Facts:
A {ξ=F, ζ=Q, π=524}
AA {ε=BE, ξ=D, ζ=AN, λ=348, π=875}
AB {ξ=AO, ζ=AK, λ=13, π=760}
AC {ε=BI, ξ=AQ, ζ=W, λ=922, π=236}
AD {ξ=C, ζ=BG, π=875}
AE {ξ=J, ζ=AZ, λ=549, π=524}
AF {ξ=AR, ζ=AK, π=760}
AG {ζ=Q, λ=957, π=875}
AH {ε=AQ, ξ=AL, ζ=BO, λ=574, π=524}
AI {ε=AH, ξ=U, ζ=F, λ=914, π=875}
AJ {ξ=AX, ζ=A, λ=957, π=524}
AK {ξ=AE, ζ=AZ, π=760}
AL {ε=AM, ξ=BB, ζ=BO, λ=981, π=524}
AM {ε=AO, ξ=BI, ζ=AK, λ=899, π=760}
AN {ε=AZ, ξ=W, ζ=AZ, π=760}
AO {ε=W, ξ=BL, ζ=AK, λ=981, π=524}
AP {ξ=Y, ζ=W, π=760}
AQ {ζ=W, λ=348, π=760}
AR {ξ=AB, ζ=AK, λ=941, π=524}
AS {ε=BA, ζ=A, λ=941, π=875}
AT {ε=BR, ξ=BH, ζ=Q, λ=981, π=236}
AU {ξ=P, ζ=F, λ=348, π=236}
AV {ε=V, ξ=BM, ζ=AZ, λ=235, π=236}
AW {ε=P, ξ=AP, ζ=W, λ=131, π=236}
AX {ε=BO, ξ=AS, ζ=A, λ=899, π=760}
AY {ξ=R, ζ=BO, λ=235, π=236}
AZ {ε=B, π=760}
B {ε=BL, ξ=AJ, ζ=A, π=875}
BA {ε=AJ, ξ=AI, ζ=F, λ=941, π=524}
BB {ε=N, ζ=BO, π=760}
BC {ε=BP, ξ=A, ζ=Q, π=236}
BD {ξ=BA, ζ=F, π=875}
BE {ε=S, ξ=AU, ζ=F, λ=899, π=524}
BF {ε=E, ξ=Z, ζ=W, λ=914, π=236}
BG {ε=Q, π=875}
BH {ξ=N, ζ=Q, λ=914, π=524}
BI {ε=AN, ξ=AF, ζ=AK, λ=348, π=524}
BK {ξ=X, ζ=BO, λ=922, π=760}
BL {ζ=AK, λ=957, π=524}
BM {ε=AI, ζ=AZ, λ=899, π=236}
BN {ε=AT, ξ=T, ζ=AD, λ=957, π=236}
BO {ε=Z, π=236}
BP {ε=AR, ξ=I, ζ=AN, λ=549, π=524}
BQ {ξ=BF, ζ=W, λ=235, π=760}
BR {ε=Y, ξ=E, ζ=AD, λ=13, π=524}
C {ξ=S, ζ=BG, λ=235, π=236}
D {ξ=G, ζ=AN, π=875}
E {ε=J, ζ=AD, λ=981, π=524}
F {ξ=AT, ζ=Q, π=875}
G {ξ=BP, ζ=AN, λ=602, π=236}
H {ξ=B, ζ=A, λ=574, π=760}
I {ζ=AN, λ=914, π=236}
J {ε=AD, ξ=AN, ζ=AZ, λ=602, π=236}
K {ξ=H, ζ=A, λ=235, π=875}
L {ξ=K, ζ=A, λ=13, π=875}
M {ε=AX, ξ=AH, ζ=BO, λ=13, π=524}
N {ε=T, ξ=AG, ζ=Q, λ=899, π=524}
O {ε=BG, ξ=BD, ζ=F, λ=131, π=760}
P {ε=AA, ζ=F, λ=602, π=875}
Q {π=875}
R {ξ=M, ζ=BO, λ=941, π=236}
S {ζ=BG, λ=941, π=875}
T {ε=M, ξ=BR, ζ=AD, λ=348, π=875}
U {ξ=BE, ζ=F, λ=957, π=236}
V {ξ=L, ζ=A, λ=348, π=524}
W {ε=O, ξ=AV, ζ=AZ, π=524}
X {ξ=AY, ζ=BO, λ=914, π=760}
Y {ε=BK, ξ=BQ, ζ=W, π=875}
Z {ξ=AC, ζ=W, λ=13, π=760}

Known rows:
AI: [-10   1 -12 -25  -5  -7  11   3]
BM: [ 27   5   8  45  36  23 -21 -15]
BA: [ -3   8 -15 -33 -40 -21  -5  -3]
BI: [ -6   4 -17 -12  19 -15  16 -12]
BP: [-1 -2  5  7 33  8 21  6]
AA: [-18   0 -19 -26  20 -23  24 -14]
BC: [  8  21  -8 -61 -29 -10  32   3]
AT: [ 20  19  -8 -25 -43   0  -6   1]
E: [  4   5  -4  -5 -19  -8  -2   7]
BB: [ 10 -10  -9  57  47  12 -22   0]
W: [ -5 -15  55  51   8  27 -18   3]
AV: [32 13 27 30 10 31  6 18]
BO: [ 26 -15  13  24 -11  23 -16   6]
BQ: [-2 -3 20 12 27  9 30 28]
AE: [ -3   2   3 -19  17  -4  33  10]
AG: [  6   2 -11  21 -28  -4 -33  -3]
AP: [-11  -3   4  -8  20 -12  25   9]
R: [ 25  24  -2  -9 -40   0 -14  -4]
AY: [ 24  14  14 -28 -16  12  31  26]
AB: [  0  -3   1  28  -3 -16 -35 -15]
A: [-21 -17  15 -38 -41  -4   5   5]
BK: [-30 -10  -3 -41  35  -4  49  17]
AQ: [ -9 -13  -1  73  64  23 -47 -24]
C: [ 17  17  16 -33 -26   4  43  28]

Rows, some named above:
[-7 -7 22 11 25  8 24 32] => BQ
[  2   8 -15 -18 -35 -28 -19 -21] => BR
[-13 -17  42  11   4   1  24  14] => AK
[-17  -4   0 -30   9 -10  31  10] => X
[-27 -36  26  20  -7  16 -14   9] => BG
[-5 -7 25 14 28 10 27 29] => BQ
[  6  -4 -16  31 -12   1 -44 -10] => AS
[ 10  -8  -7  58  48  13 -22   0] => BB
[-15  -2 -16 -21  -8 -11  -8   4] => H
[ 1 -1 -1  8 28 10 15  5] => BP
[ 11   6  -2   9 -16  -5 -12  -2] => AR
[25  8 14 52 47 38  2  0] => AC
[ -7   1 -35 -22  16 -24  16 -14] => T
[ -7   8 -30 -47 -53 -37 -10 -17] => L
[ 23  19 -10 -27 -39   0  -5  -2] => AT
[-10  -4 -13  12  20   9 -18 -15] => BE
[ 31  21  -3 -14 -54  -1 -20  -3] => U
[-20 -21  10 -23 -35  -2  -2   3] => F
[-5  3 -2  1 14 -2 19  0] => Y
[ 28  26  -5 -52 -67 -17  19  10] => BN
[ 19  17  10 -39 -21   2  42  27] => C
[-32  -6   6 -30  25 -11  34  -2] => AM
[-12 -39  36  53  24  22 -10  19] => AZ
[-20 -17   9 -20 -34  -3   0   2] => F
[  5  10  -1 -28  46   5  54  -4] => AW
[ 21   7 -27  17 -20 -17 -38 -22] => M
[-12 -22  44  10   3   0  18  14] => AK
[ 22  17  -3 -22 -37  -2  -7   1] => AT
[  6  18 -12 -65 -35 -12  27   4] => BC
[ 16  -1 -12  49   1  -9 -50 -18] => Z
[  8   2  -8  18 -25  -5 -36  -3] => AG
[ 24   6  12  52 -13  10 -39  -1] => BL
[ 30  20  -5 -15 -38   2 -14  -5] => R
[-17  -1 -19 -46 -13 -22  20   1] => BD
[ 12   8 -19  23  14  19 -31 -29] => AU
[  2  -3 -11  35   8  10 -34 -11] => P
[ -2   3 -14 -15 -37 -18  -5  -2] => S
[-13  -3   9   2  20  -6  18   7] => AF
[ 11   4  -8  23  -3   1 -22  -6] => AH
[ 28   8  -1  48  36  30 -22 -16] => BM
[ -6  -1  -4 -21   9 -13  28   6] => D
[-18 -14  22 -21 -27  -5  11   8] => AD
[ 17  23  -2 -28 -36   0  -6   3] => AT
[-24   5 -28 -57   1 -21  14 -17] => V
[  1  -1 -31  14  27   2 -10 -11] => N
[-57 -13  -4 -58  48 -11  49  -5] => O
[  6   7  -5   4 -34  -6 -28   1] => AJ
[-40 -33   8  -3 -19  10 -23   6] => Q
[-12   0  -5 -38 -11 -11  34  22] => K
[-17  -4   0 -31   6 -14  26  12] => X
[ -4   3  -7 -16   8 -11  26   2] => D
[ -5 -10 -22  33  43   7 -29 -10] => AX

Now the same elements, written a new way:
Known rows:
Z: [  0 -14  -7   8  33 -19  10   2   5  -6  13  18   9  15   8  -9  -3   9
 -13  -7  31   9 -10  -9   6 -10  11  -8]
L: [ 27   1 -13  -8  -5  12  12   4  21 -15  10  -6   7   1  36 -10   7   0
  -3   9  -1 -16  -3  -2   7   3  -2  25]
O: [  9  17 -15 -10  -5  30  -5 -16   0 -10   0  -7  -5 -16 -24  -8  43  -4
   8 -15 -10   2   4  -3 -10 -11  -2  -6]
AW: [  5  13 -11  35  -3   8 -23   0 -13 -10 -10  -7   8 -19 -24 -10  23  19
  -7 -14 -10  -7  17  -1  -9  -3  -5   0]
K: [  9  10   8  -4  -3  13   7  15   9 -12  -5  -2  -6   9  47   5  -7  -5
   5  25  -5 -11  11   0  11  -5 -11   1]
AU: [ 15 -11   1   3   4  22  29  -6 -10  24  18  -2  -4  12 -33  -9  -7  -6
  -2   9  11   3  -8  -3 -11  -7  14  -5]
BI: [-13   4 -12  35  -3  -7 -16  15 -14 -11 -12   1  -6  19  -7  -5  -5  18
   2  -1  -4 -16  -1   1   1  14  -4   4]
H: [  9  -7 -15  -5 -11  -6  32  -3  12   1   4   0   0   4  23   9  -4  -3
  -9  -3 -10 -10  -4  -6  -1  -7   8   0]
P: [ -3  -7  12 -15  -2  45  32 -12  -4   4  26  -8  -2   8 -25 -13 -10  -6
  -8   4  18  14 -16  -4   1 -12   3  -1]
AM: [-14   8 -10  -1  -6 -12 -26  -3  29 -10  -8  -8   0   2  -4  -5  15  -6
  10   0  -9 -10  30  -6 -10  -2 -14  11]
BE: [ -4 -23  10  -1   2   4  25 -10  -6  27 -10   4  -1  -9   9  -9  -6   4
   6   1  12   9  -6   0  21 -10 -15  -2]
N: [-17 -11  36 -12   7   9  30  -4 -10  18  12  -7  -9 -11  -5   9   0  -6
  -1 -10   8  -7  -7  -3  13 -12   8   0]
X: [  9  10  -3  33  -1   0 -12 -15  11 -11   8  -4  -2   1  -6  20  18   2
  22  -2  -8 -10 -14  -7   5 -10  10  -6]
BK: [  8  25  -8   2  -8  16 -28  -7   2 -12   2   4   1 -10 -32   3  46  -7
  15 -15 -13  -9 -12  -3  -5  -4  -1  -3]
AS: [ -9  17  30 -15  -6  37  30  20  -5  -1  37 -10   4   9   4 -12  -3  -4
  -6  13  -8  -4 -14  -2  -5  -8 -11  -6]
R: [  3   7  10  -8 -15 -15 -21  -5  -3   7  -5  -2   3  -4   1  33 -11  -4
 -10  11  -1 -10 -14  18   7   1 -13 -12]
AT: [ 31  -9  -2  -7   4   3  -6  -6  -6  12 -13 -11  -2  -9  20  17 -10   5
  -4   6  -7 -10  -8   7  -8 -10  -3  -6]
BB: [-20   4  24  -8   3  14  24 -11  14 -12  44  14  -1 -17 -32  16 -12 -16
   6 -14  23  -9 -12  -4  10  -8   5  -7]
BD: [  7   0  -1 -10 -16  28  -8 -16 -13  -8   2 -13  -7   4  16  -8   3  -2
  12  17  -8   6   4   1  15  -6  -4  25]
Q: [ 17  16   1  -9 -13  16  22 -11  -4  -4   1  -9  10 -11  24  -7  -3  -7
  -8   1 -14   4  -3   4  -6  -6 -12   9]
A: [ 16   7  15  -8  -2  -1  13   1  14 -11   2  -5 -10   4  32 -13  31   5
  -3  12  -3 -18  -6 -11   3   4   0  12]
AK: [-24   3 -10   8  -6 -13 -21  -3   0  -7   0  -6   3  -6  -2  -9   8   7
  -5 -16  -9  -9  18  -2  -6 -13   1  15]
AP: [-18  -7 -12  12  -6  -5 -10  -2  11 -17  -8   3   1  -4  17  -7   8   5
  12  -1 -12  -9  10   4 -11  -3  -4   1]
F: [ 17 -23 -11 -11  -5  30   4 -17  -6 -12 -14  -8  -6 -11  25 -10 -12  -5
   6  16 -15  -1  -1   4  21 -11 -12   4]

Rows, some named above:
[ -5 -12   4  -8 -13   7 -17 -14 -13   2 -11 -10   0  20  14   5  -3  14
   5  26  -9  -9  -6  -2   7  -9  -2  -7] => BA
[-20   7  22  -8   5  21  28  -9  14  -8  40  12  -7 -14 -26   9 -12 -12
   9  -9  20 -15  -8  -3   9 -12  11  -9] => BB
[ 10   2  -8  19  10  -8 -19  -1 -14 -15  11  -9  -1 -16   3   4   0   5
   0   9  -7 -10 -10  -2  17  -4  35  22] => T
[-10  -9  40 -11  13   9  35  -4   0  23  21  -3 -10 -10 -17   7  -5   1
   3  -4   2  -4  -9  -2  16   0  14   4] => N
[  9  19 -12 -10   2 -27 -23   5  -6 -14  10  -9   0 -11   7  -2  -1  -2
   1   6  -8  13  -5  -5   6  -7  17  33] => AD
[-10  -8 -10   6  -7   7  24  11  -1   1   2  24   1   5 -30  -7 -13   3
  -2 -11  25 -12  -6  -3 -11  -9   4  -9] => AQ
[-16 -16  -8   4   6 -19  13  -3  18   9   3  14   7  -7   8 -10 -10  -3
  -3  -7  13  10   1   4  -4   0  -3  -9] => AB
[ 25  13  -7  -6  -6  -2  -6  -5  -6  -8 -10  -7  -2   8  21  -3  36  -9
  -6 -14 -11 -20  -7  -5  -5  -6   5  12] => V
[ -6 -24  -3   7  31 -17  19  -4   6 -15  10  17  11  11  15  -4  -8  14
  -5 -15  19   9 -12   3   7  -8   8 -12] => Z
[ -4   8 -14 -18  -4 -14 -29  10  -8 -11   5   2  -7  -1  21  11  -5   1
   0  34  -4   5  -7   2  13  -7  14  15] => S
[ -8  13  -9  36  -4 -14 -13  12  -8 -11 -15  -2  -2  25  -1   5   2  20
   3  -3  -5 -15   4  -1  -2  14  -3   7] => BI
[ 17 -24  -6 -14  11   9  22 -17  -7  19  -5  -9  -4  -5 -26 -18  -1  -5
  -5  -4  13  23   2  -1  -7   7   0 -10] => U
[-12  -2  -6  -5  -1 -18   2   8  11  28 -20  32   4  -9   8 -14  -4   4
  -8  -7   1  16  11  -3  -8  20 -18  -9] => W
[ 31  -3  15   4   4  -6 -27 -12   6  -9   5   0   3   9  -6  22  -5  -4
   5 -13  16 -12 -15   2  14  -9   1 -15] => BO
[-13 -15  40  -9  12   5  29   1  -6  16  12  -9  -9 -13  -7   4 -12  -2
  -2  -5   4  -2 -10   4  10  -3   7  -1] => N
[-16  -5  17 -10  19 -11   1  17  -5   0 -19  -7  13 -13  11 -15  -1   5
  -7  11  23   0  -3  11  -8  -3 -18  -6] => AV
[-10  -5  -5  -1   7 -19  20  -5  17   4   0  26   4 -11   7 -14  -3  -4
  -7 -18   5   5   3   8  -6   1  -3 -12] => AB
[  8  10  -6 -13  -2  -8 -20   5  -6 -10   3  -3  -4   2  18   6  -7   2
  -8  29 -14   7 -13   2  20  -9  12  14] => S
[  3   4  -9  -3  -5  -6 -31  12  -4  -9   3   6  -1   3  22   9  -4  -6
   0  35  -9  14 -12  -2  12  -4   4  10] => S
[  4  -4   4 -13  17  30  49  -2  -5   4  23  -1   5  -4 -29  -9  -9  -2
  -6  -9  17  16  -3 -12  -4   1  -4  -4] => AG
[ -3  -6  23  14   2  -6  17  17   1   3   5  -5   3 -14 -23 -10 -12   9
  -5 -16  25   4   0   3  -9 -11 -14  -9] => BM
[ 10  11   6  -8   8 -23 -29   8  -4 -17 -13 -10   3 -19  20  -3   5   7
  24  37  -8  -6  -2   0  -5  -5  -4  -7] => C
[ 12 -13  32 -12  28  13  45  -9  14  -4  35  -5  -8  16   4   4 -10  -7
  -4 -14   0  -2  -6  -1   3 -11   7  -7] => AX
[-19   4  -1  -8 -12 -17 -30  11  -8  14 -18  18  -3  26  11  16 -10   8
  -5   0  -5   6   5   0  -2   5   2 -12] => AR
[ 14 -12 -10  -9  -3  31   9 -16  -7   4  -9 -11 -10   0   2  18  -4  -8
  -6 -11  -8  17   6  -1  13 -10   5  -3] => AI
[ 15  23  -6  -9  -4  10  25 -10  -3  -4  -5   1   7 -10  24  -3   1  -6
  -4  -2  -7  20  -9  -3  -6  -3 -10  10] => Q
[ -8 -14  -8  -1  -9  -6   2  -3   6   7 -13  17  -2   4  -9  13  -4   9
 -10 -11  -8  10  22   6   3  34  -1  -5] => BP
[  5   2   3  18   9  14  18  34 -11 -12  -1  -8  -6  -4 -35   3  -9   1
  -4 -16  18  12  -4   5  -8  -6 -10  -2] => AC
[-20  11 -13   3  -6 -19 -25   5  37 -14 -11  -5  -2   3  -6  -6  20   5
   4   4  -9 -10  25   4 -13  -4 -13  14] => AM
[-18   3  33  11  10   2  19   1  -7  23   7  21   1  16 -28 -10 -13   0
  -8 -17  30  22  18  -2  -8  13  31   4] => BL
[ 21  14 -14  -9  -2 -25 -25  -9 -17 -11   8  -2  14  -9 -29 -10  21   0
  -7  -3 -13   6  16  -7  -7   0  17   7] => BN
[-20   6 -17   0  -3 -13 -24  -1  30 -13 -12 -10 -13  11  -4  -9  14  -2
  11   9  -8 -10  24  -8  -6 -13 -19  11] => AM
[-14  12   5  11  -2  -8  10  -5  -7  29  23  -8  -5  18 -17  -1  -5  -3
  -2  -3   8   1 -14   5   7  14   0  -5] => AH
[ 13  22  -4 -10  -3 -21   5 -11 -14  -9   6  16  21 -19  17  -9  -3   1
  -6   2 -12  26  -6  -6   3  -8  -8  -5] => BG
[ -8  -6  19  -8   1 -14  -3 -11   5  12  19   8  -6   5  -4  16   3  -4
  -2 -18  15   2 -13  -6  23  22   1 -14] => M

